Each row of numbers belongs to one of the objects below and depends on some of the facts about them. Some rows are named. Which object is each other row?

Named rows:
[ 13  17 -17  -7  -5  -3  27 -12  14 -19  -7  16   6  26  19  35  29 -12
  36  19  10  -5  23  15  -9 -55  -7]: klople
[-10  -8  33 -13 -46 -58 -45  -4 -10 -32 -50 -27  11  41   3   6 -29  80
   4   2 -37 -12  14 -43 -62  14  17]: klebus
[ 24   1  -6  -5  30 -31  -6 -47   0  23   3  14  28 -14  -2  47  17  19
   0   9 -43  -6   3  12  -9 -11  -3]: plama
[  5   3  18  -7 -40 -29  -8 -11   1  -2   4  39  12  29 -27  -7  35  21
 -22 -35  -6 -45   0 -10   1 -29  -7]: gete
[ -4  40 -28   6  20  48 -21  38 -11  -5  16  35 -21 -45 -37 -20   2  -9
  19  11   2  56  -2  20  53  -7  13]: koflela
[ -4  39   8 -14   4  55   2  27 -51   1 -12  34 -38 -61  -3  -7  -7 -33
  57  26 -15  11  14  76  47 -37 -25]: flimo
[-14  14  23   6 -22 -11 -24 -19   8  -8  -9   7  15  18   5   3  10  29
   4  -2  -1 -33  -1   4 -15 -28  -4]: dokan
[ 32 -14  -2   9   4  28   3  31   1   8   3  -9   8 -18   0  22   6 -14
 -16   9   1  45 -11   1  17  30   9]: gidrur
[-23 -24  15  -2   9 -18  23  12 -22  -9   1 -27 -34  -5   5 -30 -15 -12
  11 -14  23  -9  -8 -12   1  35 -11]: ridre
[ -3 -34  18  -7 -12   3  -6  12  -9  16 -23 -33  -9   6  22 -17 -31  -1
 -54   2  15  10 -22 -19   8  57   5]: nura
[-19  -2   2 -16   2 -46  19 -25   9 -34 -14   6  -9  44  25 -15 -19   0
  13   4  28 -28   1 -23  -8 -23  -6]: tebrares
[ 15   3 -26 -16  24 -38  26 -40  -5  26  18  30  16  -2 -37  37  60  19
  12 -25 -25 -11   8  13  -1 -22  -9]: refe
[-12 -21  -8 -14   5  15  35  12  -1  -3   1 -27  -3  14  -2 -41 -50 -11
   3 -26  37  15 -25 -22   2  33   1]: vesaton
[  2 -32  12  -7 -27   7  12   8  -5  14 -12 -34  -9   8  21 -32 -54 -25
 -36 -12  -9 -22   4 -17 -29  36  -3]: bogranum
[ -6 -35  26  -2 -17 -11  -4  11 -15  13 -18 -34 -23  -1  23 -20 -24 -13
 -44   2  -5 -16  -1 -14 -10  49  -6]: fegrum
[  0 -14  12 -14 -24 -39  -6 -28  14 -13 -32  -2   1  49  43  -4 -27  -1
 -42  18   3 -35   7 -27 -18  -9   1]: redrede
[-14  15  -5   3  40 -31 -10 -66  -4  25  18  -5  13   3  -4   1  10  31
 -19  16 -22 -28  22   5  -8  -2  -6]: gaplur
[ 10  18  -2  10  -3  15  -2  -6  26 -10   8  11  44  25 -12  34  40  37
  22  -4  27  18 -19   4   6 -30   7]: zalokles
[ -6 -19   4 -24  22 -37 -15 -63   0  34 -26  -9  27  24  15   8 -24  45
 -56   3  -6  -7 -33 -14   2  27   6]: klaple
[ 14  -2 -24   6  -5  37  38  26   3   4  18 -20  -5 -14 -11   7   5 -34
  37 -13  -8  12  24  13 -26  -6  -4]: drozos
[-20 -25   7  -7  14  -4  20  13 -13  -5  -5 -25 -18   4   2 -28 -21   1
  -3 -13  43  18 -29 -17  20  46  -1]: gradrum

There are 3 kinds of fact about the objects: stufluk, ratron, tedim.
bogranum stufluk: nofle flekis
bradrenu stufluk: pama
britis stufluk: brobi
brobre stufluk: mebu
brone stufluk: dokan
didin stufluk: sterati kazum
dokan stufluk: luklin nura
drara stufluk: mezam
drepe stufluk: regra griser todo
driku stufluk: mosko
drozos stufluk: stufu
duklak stufluk: gete refe treluski
fegrum stufluk: duvim
figuk stufluk: duklak
flimo stufluk: tredris
gaplur stufluk: bradrenu
gazen stufluk: rasu
gete stufluk: sidrek
gragor stufluk: tredris
griplo stufluk: fibes
grumel stufluk: vego
gustoplal stufluk: verok
kamidran stufluk: drara maflam
kazum stufluk: mebu
kedrodem stufluk: pama kamidran gaplur
klebus stufluk: lopar mabros
kliskun stufluk: skestobre
kloklar stufluk: ploflak mitrek
klople stufluk: patrin
klurebe stufluk: verok
ledrokler stufluk: gaplur maflam
lizer stufluk: staskiti
lopar stufluk: klebus sogiskim
ludomi stufluk: moskel
luklin stufluk: nura
maflam stufluk: pama
mekle stufluk: brofim
metrogras stufluk: regra
mezam stufluk: drara
moskel stufluk: skestobre ludomi
mosko stufluk: grupetan
mugatol stufluk: rubil
nadigin stufluk: naskesko
naflis stufluk: flimo gragor
nofle stufluk: kloklar klaple
pama stufluk: kamidran
patrin stufluk: flimo naflis
pavuk stufluk: mebu
plama stufluk: trosku
plasos stufluk: rizi pavuk
ploflak stufluk: kloklar klaple
pluper stufluk: pokil
pubros stufluk: tuskanu
rasu stufluk: ritrok
redrede stufluk: gazen razu
refe stufluk: truras
regra stufluk: todo
ridre stufluk: driku paplem
ritrok stufluk: gidrur
rizi stufluk: brobre
rotrur stufluk: gete
sidrek stufluk: duklak
skagrur stufluk: ripli
sogiskim stufluk: klebus lopar
stanen stufluk: zitrol
stazen stufluk: kazum
stefles stufluk: tredris griplo klople
stufu stufluk: drozos
tebrares stufluk: luklin
todo stufluk: naskesko
togefol stufluk: dagu
trabomas stufluk: truras
tredris stufluk: fibes
treluski stufluk: gete
trosku stufluk: britis zitrol
truras stufluk: duklak
tuklek stufluk: broklol tuskanu
vego stufluk: razu
{bevo bogranum bradrenu britis fegrum griplo grumel grupetan gustoplal kazum klaple klebus klurebe mosko mugatol nura plasos ploflak redrede sidrek sterati vego} ratron c
{brobi dagu didin dokan figuk gaplur gazen gete kedrodem kliskun ludomi metrogras naflis nofle paplem regra ritrok robrom rotrur skestobre stanen vavak} ratron d
{brobre brofim broklol gradrum lizer luklin maflam movok nadigin ridre rizi stazen tebrares todo tuklek vesaton} ratron f
{brone driku fibes gidrur gragor kamidran mebu mezam patrin plama pluper razu ripli rubil staskiti stufu truras zaskon} ratron a
{drara drepe drozos duklak duvim klople ledrokler lopar mabros mugriles pama pavuk pokil pubros refe skagrur tredris treluski tuskanu verok zalokles} ratron b
{flekis flimo griser kloklar koflela mekle mitrek moskel naskesko rasu sogiskim stefles togefol trabomas trosku zitrol} ratron e
{bevo bradrenu brofim brone duvim fegrum figuk flimo gidrur gradrum grumel kamidran kazum kedrodem koflela mebu mitrek moskel mugriles nadigin naskesko nura pama paplem plasos pubros rasu razu ridre ripli ritrok robrom rotrur sidrek skagrur skestobre sogiskim staskiti stufu trosku tuskanu verok zaskon zitrol} tedim g
{bogranum brobre broklol drara drepe drozos grupetan mekle mosko mugatol naflis nofle ploflak todo togefol trabomas vesaton} tedim i
{britis brobi didin dokan driku flekis gazen gete gragor klebus kliskun kloklar ludomi mabros metrogras patrin regra rizi stanen tredris truras tuklek vavak vego zalokles} tedim h
{dagu duklak gaplur griser klaple klurebe ledrokler lizer luklin mezam movok plama refe sterati treluski} tedim j
{fibes griplo gustoplal klople lopar maflam pavuk pluper pokil redrede rubil stazen stefles tebrares} tedim k

Rows to name:
No name comes twice in this set of rows, the named rows included.
[-21  -2 -49  19  11 -19 -12  -3  73 -12   1  21  -8  -4  29  47  35 -45
  34  -6  11 -11 -19  -9 -41 -63  14] -> pavuk
[ 19   0 -27 -18  20 -41  28 -37  -7  27  21  37  14   0 -43  35  64  16
   8 -30 -27 -13   9  10   2 -22  -9] -> treluski
[-11  62  -1  11   1  14 -42  -2   4 -27  16  60   9 -21 -28  -4  15  23
  46   7 -17  -4   8  24  22 -70   3] -> kloklar
[  8  20  -4   8  -3  13  -5  -2  23 -14   2   9  43  27 -16  36  36  47
  28  -4  22  26 -16   0   1 -26  11] -> mabros
[-51 -41 -24  11  12 -12   1  16  40   2   5 -22 -35 -30  23 -26 -43 -63
  24 -45  18 -27 -48 -25 -50   7   4] -> brobre
[-10   5  10  34  15  13  -1   4 -11   5  34 -38 -21 -10   2 -34   6 -15
 -23  24   1 -14  42  -3  -1  31  -5] -> kedrodem
[-12  44 -33  -5  -6   2 -39  64 -39 -39 -14  12 -48 -48 -55 -11  -9  30
  76  16 -62  65  54  -2 -13  -1  24] -> sogiskim
[  0 -16   2  -4 -21  -4   9  25 -21  13   2   1 -32 -12 -17 -19  17 -21
 -23 -20  -8 -10  14  -2   6  23  -8] -> rotrur
[ -6 -35  27  -1 -17 -12  -4  10 -17  13 -18 -35 -24  -3  23 -18 -23 -15
 -41   0  -7 -21   1 -12 -12  46  -6] -> grumel
[-16 -22   2 -11  -1   0  36  11 -12  -7   3 -29 -20   4   4 -41 -46 -25
  21 -23  16 -15  -3 -13 -20  22 -10] -> todo
[ 17 -48  25 -17 -45 -37  16  22 -28  19  -4   6 -31   7 -15 -30   8 -25
 -70 -42 -16 -37   5 -26   5  45 -14] -> sidrek
[  6 -19   0  -8 -27  -9  14  26 -22  14   6  10 -33  -8 -25 -21  25 -22
 -31 -29 -11 -14  14  -5  11  22  -8] -> figuk
[ 31  -5 -27 -27   6 -53  40 -32 -11  31  28  57  10   5 -62  31  81  12
  -7 -53 -31 -23  12   3  11 -23 -14] -> duklak
[-22   9  15  10 -17 -13 -32 -16  22  -4  -7  10  13  12   9   6  12  20
   1  -7   2 -34 -14  -3 -19 -29   1] -> didin
[-11 -10   3   3  -8   9  -1  19 -16   9  -5 -19 -29 -15   2 -12   1 -16
 -10   2  -3  -1  10   6  -2  23  -5] -> ritrok

Now the same objects, written a new way:
Some rows with their names:
[-21   2 -31 -27   1 -21 -16  14  -9  97 -47  51  23 -51 -28   8 -36 -29
  31 -23  12   9 -14 -13  40  -9 -35  32  59  38]: tredris
[ -5 -30 -17 -37 -22  22  -2 -28  28  42 -39  41   1 -51 -51   0 -63 -24
  -3  25  27 -37   4  -7  19   4  40  27  13  18]: fegrum
[ -9  11 -42 -20   0 -24 -13  17 -17  90 -44  48  38 -55 -28   8 -29 -19
  59 -23  12   7 -15 -20  48   2 -34  37  43  38]: mabros
[ 29  -5 -42 -37 -16  -1  13 -31  -7  42   2  64   3 -24 -49 -29 -45 -12
  42   1  17 -42  22 -13  22  28  23  20   1   6]: skestobre
[ 11 -19 -34 -38 -28  29   2 -21  40  13 -36  44  15 -53 -19  -7 -53  -9
  -6  35   9 -34  -2  15  10 -14  30  19  23  27]: bogranum
[-32  -7 -33 -35   3  -4 -27  10  26  64 -33  65  27 -34 -56 -22 -49 -45
   5 -10  32  21 -16  11  31 -25 -28  17  47  23]: skagrur
[ 15  12   9 -55 -32  -5  44 -10  15  31  -8  36   3 -26 -30  10 -61  31
  28 -41  10  13   8 -28 -23 -37  39 -12  46  41]: lizer
[-22  10 -36 -25   6 -11 -17  16  12  65 -26  48  40 -43 -51 -10 -44 -25
  27 -25  18  15 -24  -4  24  -7 -29  15  35  37]: klople
[ 38  -4 -39 -18 -13   8   3 -18  34  25  -7  57   5 -40 -28 -33 -40  -3
  15  12  34 -22  29  13  15 -11  29  12  30  26]: vesaton
[ -5  -4   6 -82 -48  13  45  -4  28  29 -48  30  23 -28 -23  32 -55  33
  10 -11  13 -22  -5 -16 -12 -14  24   5  19  48]: klurebe
[-20  -7 -16 -44   1 -16 -40  18  25  50 -43  58  28 -50 -48 -13 -41 -36
   9  -9  15  10 -36   0  30 -19 -14  24  44   7]: brone
[-11  12 -50 -27   8 -18 -29   2  19  70 -32  63  33 -51 -76 -16 -48 -35
  35  -9  36   7  -2  -8  56  -8 -19  19  12  17]: duvim
[ -8  24 -36 -32   6 -21 -23  21  18  68 -45  50  38 -56 -47  -6 -33 -26
  25 -16   1  19 -37  -4  30   1 -18  28   5  22]: fibes
[-22  25 -10 -74 -14 -30   8  11  16  55 -35  45  47 -34 -60  12 -49  15
  27 -45  15  19 -11 -28  27 -32 -43 -15  27  40]: treluski
[ 19 -15 -27 -42 -19   0  29 -22 -24  78 -12  52 -12 -27 -24 -16 -27 -11
  29  -7  -1 -35  27 -21  11  18  20  33  43  22]: gazen
[  3   0 -71 -57 -17  11  19 -25 -44  87 -23  57  10 -15 -27  -4 -23 -16
  45  -9 -11 -19   9  -7  17  11 -16  49  26  24]: flekis
[  3 -22 -62 -65  -6  11  -4 -38  -8  16  -9  58  23 -13 -53 -43 -36 -14
  11  13   0 -41  -4  22  17 -15 -22  24  43   9]: trabomas
[  4 -15 -27 -28 -34  26  -2 -27  21  37 -32  44   3 -50 -22   5 -58 -15
  12  20   2 -27  -6  -2  14   4  34  25   7  26]: bradrenu
[  6   8 -80 -51 -23  15   4 -35 -24  53 -13  67  16  -7 -37 -21 -40 -16
  45  -2  -4 -15  -3  15  17   2  -6  35   6   7]: mitrek
[  3 -25 -18 -31 -24  19  -2 -25  25  34 -28  42   2 -49 -33   2 -60 -20
   1  27  13 -42 -11  -3  13   3  38  24  15  19]: grumel
[  2 -21 -15 -32 -26  14  18 -19   1  75 -48  35  -3 -56 -16  20 -47 -15
  11  15  -4 -36   8 -28  20  12  35  42  29  39]: vego

Rows to name:
No name comes twice in this set of rows, the named rows included.
[ 11 -30 -24 -58 -23   3  36  -3 -12  77 -26  61  -7  -7 -17 -15 -22 -15
   6   1  21 -34  20  -8  -3  17  11  40  62  24] -> stanen
[  7  25 -13 -68 -45  12  42 -30  23  50 -48  24   6 -52 -39  32 -61  27
  12 -15 -11   1  21 -32   4 -26  39   4 -16  40] -> sterati
[  1  -3 -78 -60 -22  15   7 -24 -16  60 -20  73  22   0 -46 -21 -34 -17
  30   7  19 -16   6  21  19   6 -11  42   7   6] -> zitrol
[  7 -10 -16 -18  -8  16  20 -20  27  49  -4  55 -12 -36 -38 -21 -53 -18
   2 -12  19 -10   6 -10 -11  -3  35   4  37  36] -> stazen
[-25  19   8 -94 -21 -29   5  31  32  57 -58  50  46 -29 -56  14 -40   6
  -1 -34  14  26 -22 -14  21 -24 -40   4  27  29] -> plama
[ 22 -11 -29 -10 -24   9  13 -16  24  46  -8  62   0 -37 -24 -25 -44 -14
  21   2  37 -18  17  -2  12   5  30  14  23  24] -> gradrum
[ -7 -22 -14 -31 -15  25  12 -21  26  39 -32  33   6 -50 -34  11 -58  -7
   1  15   5 -36 -15 -16   1  16  35  22  11  35] -> redrede
[  6 -17 -16 -26 -31  11  16 -15  -5  67 -50  33   7 -56  -5  26 -40  -7
  32  12   5 -43   1 -24  18  19  40  48  26  45] -> klebus
[ -8 -17 -67 -70 -24  16   7 -22 -16  54 -14  72  18   5 -45 -26 -36 -24
  27   7  20 -18   0  22   8   0 -10  36  21   7] -> trosku
[ 21 -16 -27 -29 -23  20  -6 -33  27  -3 -22  33  18 -63 -11  -6 -55  -1
  15  29  -9 -47 -16  10  13 -16  35  19  28  25] -> mugatol
[ -5 -16 -15 -39 -20  26  20  -6  24  37 -38  38  20 -37 -22  10 -53  -1
  -3  16  17 -35 -25   6 -12  14  35  32  20  41] -> gustoplal
[ -2 -16 -56 -55  -4   4  -4 -39 -28  41  -1  64  14 -18 -69 -21 -43 -19
  47  -2   6 -45  -1  -6  28   9 -13  29  17  -2] -> moskel
[ -9  19 -44 -40  -6 -12 -36  14  29  73 -49  67  33 -47 -47 -10 -34 -41
  10  -7  11  35 -16   9  42 -10 -16  33   6   6] -> ripli
[ 16  -1 -22 -11 -15  10  25 -12  17  51  -2  51  -3 -35 -28 -14 -45  -9
  15 -11  18 -12   7 -11  -5   8  29   8  25  38] -> maflam
[  8 -13 -12 -23 -12   8  23  -4  21  49  -7  48   0 -27 -32 -22 -50 -10
   8 -10  34 -18   5  -2 -11   9  34   9  40  38] -> tebrares

